Group and class of each row:
.08, -.28, .08, -.16, -.55, -.17, .08, .11, .06, -.05, .08, .00, -.03, .24, .05, -.50, .06, .20, .22, .04, .04, -.06, -.07, .02, -.03, .06, .05, -.08, -.18, -.18, .21, -.09, -.08, .40, .08, -.06, -.02, -.30, .32, .12, -.28, -.15, -.06, -.24, .09
pozu/[18]
-.02, .12, .05, .13, -.25, .13, -.03, .12, .11, .14, -.02, -.04, -.25, .27, .16, .04, .16, .05, -.15, -.07, .15, .11, .00, -.04, .05, -.09, .11, .10, -.07, .04, .05, -.08, .49, .09, -.07, -.08, -.29, -.11, -.46, -.55, -.03, -.12, .07, -.67, -.16
Gaz/[33]
.10, -.14, .14, .11, -.72, -.05, .19, .23, .05, -.05, .14, -.15, -.05, -.08, .01, -.62, -.04, .11, .08, .08, -.02, .04, .03, .14, -.10, .19, -.10, -.15, -.08, .00, -.16, -.08, .00, .54, .09, -.23, .67, -.30, .10, .42, -.38, -.20, -.09, -.03, .01
pozu/[18]
-.04, .20, -.01, .04, .09, .14, .05, .19, .06, .22, .15, .02, -.04, .36, -.03, .30, .20, .04, .01, -.01, -.08, .21, -.09, .02, .09, -.18, .13, .15, -.11, .17, .14, .07, .39, .13, -.13, -.09, -.20, .14, -.50, -.31, -.27, .11, -.10, -.46, -.12
Gaz/[31]
-.08, .02, .12, .11, -.01, .15, -.04, .13, .01, .14, .03, -.04, .01, .10, .11, .17, .20, .12, -.06, -.12, .11, .14, -.01, .23, .06, .07, .05, .03, -.13, -.01, .03, .05, .27, .12, -.09, .07, -.28, .05, .21, -.09, -.09, -.16, .12, -.21, -.05
Gaz/[33]
-.16, -.20, .05, .13, -.44, -.01, .09, .18, .16, -.07, .19, -.12, .05, .00, .02, -.54, .09, .05, .21, .01, -.03, .05, -.07, .03, .06, .12, -.03, -.02, .11, -.05, -.08, -.20, -.06, .03, .11, -.43, .03, -.36, .10, .10, -.21, .11, -.04, -.29, .19
pozu/[32]
-.07, .34, -.02, .06, -.09, .30, -.02, .19, .05, .49, -.14, .23, -.05, -.06, .12, .17, .16, .06, -.12, .03, .12, .15, .04, .32, .12, -.12, .09, .06, .02, .09, .03, .06, .47, -.19, -.18, .22, -.05, .23, -.31, -.58, .16, -.29, -.20, .11, -.08
Gaz/[31]
-.01, .28, -.01, .02, -.02, .18, -.02, .21, -.04, .10, .01, .01, -.24, .27, .14, .05, .06, .06, -.32, .02, .09, .11, .00, .00, .04, .01, -.04, -.06, .05, .08, .02, -.10, .21, .53, -.06, .41, .35, -.06, -.37, -.20, .09, -.13, .00, -.14, -.18
Gaz/[33]
-.10, -.54, .12, .18, -.33, -.05, .05, .06, .10, -.13, .13, -.19, -.02, .07, -.01, -.50, .11, .21, .21, .06, .16, -.16, .00, .02, -.02, .08, -.01, .03, .07, -.16, -.07, -.10, -.20, .45, .12, -.29, -.08, -.68, .42, .23, -.24, -.03, .02, -.21, .30
pozu/[25]
-.07, -.21, .14, .11, -.24, -.18, .05, .02, .12, -.02, .11, -.12, .01, .17, .02, -.32, .12, .27, .06, -.04, .00, -.04, -.15, .22, -.05, .07, -.01, -.06, -.05, -.26, .22, -.05, -.08, .34, .12, -.31, .42, -.44, .24, .15, -.17, .15, -.10, -.21, -.01
pozu/[32]
